Small tables with named rows and columns. After each table, cells are looked up by row and column.

Sudip =
         Vinin  Mefozev   Vudi    Lok  Keburem   Mapi
Metu      1966    -6571  -1481    998    -4800  -5785
Luguren  -2624      234  -1947  -5719    -2874   6955
Nokogor   3619    -1063   -923  -3142     7380   2958

Mapi of Luguren: 6955
Lok of Metu: 998
Mefozev of Luguren: 234
Keburem of Nokogor: 7380
Vinin of Nokogor: 3619
Keburem of Metu: -4800
Keburem of Luguren: -2874
Vudi of Metu: -1481
Mapi of Metu: -5785
Vudi of Nokogor: -923
Vinin of Metu: 1966
Row with the largest Vinin: Nokogor

Table Nukori
	Bogume	Nuf	Nopega	Zek	Lil	Dufid	Lipot	Belupov
Lum	40.7	67.3	43.8	44.0	36.5	56.4	32.0	66.2
Ral	30.2	24.2	29.0	52.1	43.2	65.8	26.2	50.4
Kikiz	18.0	12.5	34.4	9.9	14.6	21.6	21.1	41.1
Zorar	44.2	59.5	51.1	52.5	49.2	58.5	42.8	59.5
Virotoz	31.7	27.6	18.6	3.4	8.8	16.1	53.6	54.7
Moti	30.0	28.0	22.7	9.6	10.9	23.8	43.0	55.2
Naluvaf	14.7	58.0	53.9	85.1	81.2	67.3	78.4	68.8
Gat	24.2	19.2	23.8	49.8	54.3	48.9	71.3	49.8
Gelapo	27.9	29.6	27.2	64.6	59.3	61.8	57.4	60.8

Lipot of Zorar: 42.8
Lil of Ral: 43.2
Zek of Ral: 52.1
Nuf of Kikiz: 12.5
Nopega of Zorar: 51.1
Belupov of Zorar: 59.5
Dufid of Gat: 48.9
Row with the largest Bogume: Zorar

Doteru:
       Pada  Far
Mut      99  165
Busem   153  192
Pilok   176   39
Zar     159  155
Fep     170  116
Beg     142   96
Fegon   117   67

Beg, Far -> 96
Zar, Far -> 155
Zar, Pada -> 159
Fep, Far -> 116
Pilok, Pada -> 176
Pilok, Far -> 39
Fep, Pada -> 170
Mut, Pada -> 99
Busem, Far -> 192
Busem, Pada -> 153
Fegon, Pada -> 117
Beg, Pada -> 142
Mut, Far -> 165
Fegon, Far -> 67
Which row has the largest Pada? Pilok

Lamonon:
,Lif,Lonarel
Zifebin,130,196
Fesoko,86,200
Tepato,156,216
Tusid,119,110
Pabor,94,136
Dotapop,193,51
Vum,95,118

Zifebin, Lif -> 130
Zifebin, Lonarel -> 196
Pabor, Lonarel -> 136
Dotapop, Lif -> 193
Tusid, Lif -> 119
Fesoko, Lonarel -> 200

Gozoses:
          Sim   Boz  Fonam  Dineti   Mol
Kamapo   7569  4621   2460    4820  7672
Dini     1503  9743   1023    7485  5277
Vemeker  7701  4634   2053    2071  4739

Boz of Dini is 9743
Boz of Kamapo is 4621
Mol of Vemeker is 4739
Dineti of Vemeker is 2071
Dineti of Dini is 7485
Fonam of Vemeker is 2053
Sim of Kamapo is 7569
Mol of Dini is 5277
Fonam of Dini is 1023
Which row has the largest Boz? Dini

Zadebu =
         Sisamu    Sut  Ruges  Monis   Sime   Ratu  Felepe  Supir  Disos
Zuposas    5045   2348  -1242  -3940  -1222  -3874   -1203    629   -736
Nodomi     1040   1580  -3345   -838   -992   -974   -1277  -1574  -3817
Fubi      -3594  -5398   -441  -4847  -3517  -4530   -3181  -1858    708
Fino      -5896  -1519  -4051   1426  -1614    755   -2356  -4886  -5281
Lare      -2093    498  -2976    -41  -1277   -711   -1992  -3278  -3708
Gapevos   -3830   -101  -7201   3265   -790   3102    -917  -4259  -9725
Maz       -1254   2135  -3856   1087   -550    232   -1464  -3429  -4991
Ranire    -2255  -2122  -2397  -2146  -2174  -2228   -2201  -2397  -2520
Nuz       -7365  -8594    426  -5397  -4592  -5001   -4240  -2884   1995

Ranire, Sime: -2174
Fubi, Monis: -4847
Zuposas, Ratu: -3874
Zuposas, Sisamu: 5045
Ranire, Supir: -2397
Fino, Sut: -1519
Ranire, Ruges: -2397
Fino, Monis: 1426
Fubi, Supir: -1858
Lare, Felepe: -1992
Nuz, Monis: -5397
Lare, Sut: 498
Row with the largest Felepe: Gapevos

Fuzizu:
        Dolugi  Vub  Kofaf  Tufof  Paz  Zupe  Zigun  Mulak
Miz        140   21    150     40  116   158     62    158
Dorezi     145   67    153     88  129   158     97    159
Mure       137  202     62     83  170   136    107     10
Labulu     128  187     53     80  157   143    104     10

Labulu, Paz => 157
Mure, Dolugi => 137
Mure, Tufof => 83
Labulu, Tufof => 80
Labulu, Mulak => 10
Dorezi, Dolugi => 145
Row with the largest Kofaf: Dorezi

Fizora:
|  | Kab | Vutu | Bam | Todosom | Disuru | Vidopi |
|---|---|---|---|---|---|---|
| Dizovo | 5.06 | 3.83 | 3.42 | 6.67 | 5.67 | 8.06 |
| Tud | 5.75 | 5.80 | 6.97 | 6.24 | 5.70 | 6.28 |
| Puribe | 7.66 | 7.24 | 0.42 | 4.49 | 7.68 | 4.23 |

What is the Disuru of Dizovo in Fizora? 5.67
What is the Kab of Tud in Fizora? 5.75
What is the Bam of Tud in Fizora? 6.97
What is the Vutu of Puribe in Fizora? 7.24
What is the Vutu of Dizovo in Fizora? 3.83
What is the Kab of Dizovo in Fizora? 5.06
What is the Vutu of Tud in Fizora? 5.80
What is the Vidopi of Tud in Fizora? 6.28
What is the Vidopi of Puribe in Fizora? 4.23
What is the Todosom of Dizovo in Fizora? 6.67
What is the Bam of Puribe in Fizora? 0.42

Table Vumove
|  | Bafet | Vev | Ragik | Bazumip | Vov | Pum | Zam | Fovadi |
|---|---|---|---|---|---|---|---|---|
| Bosuk | -0.6 | 1.3 | -0.7 | 3.6 | 3.0 | -3.8 | 3.2 | -1.0 |
| Fiv | -7.1 | -2.8 | -2.0 | 5.1 | 2.0 | 6.2 | 3.2 | 0.8 |
| Tuda | -3.8 | -1.3 | -2.4 | 3.5 | 1.1 | 4.2 | 0.8 | -0.2 |
| Novora | -5.5 | -5.6 | 3.5 | -1.0 | -2.2 | -4.5 | -4.8 | -0.5 |
| Fared | -5.7 | -4.5 | 2.9 | -0.2 | -3.1 | -3.9 | -4.2 | -0.4 |

Tuda, Ragik: -2.4
Fared, Ragik: 2.9
Tuda, Bazumip: 3.5
Novora, Vev: -5.6
Fared, Zam: -4.2
Fared, Fovadi: -0.4
Bosuk, Ragik: -0.7
Novora, Vov: -2.2
Fiv, Zam: 3.2
Which row has the largest Fovadi? Fiv

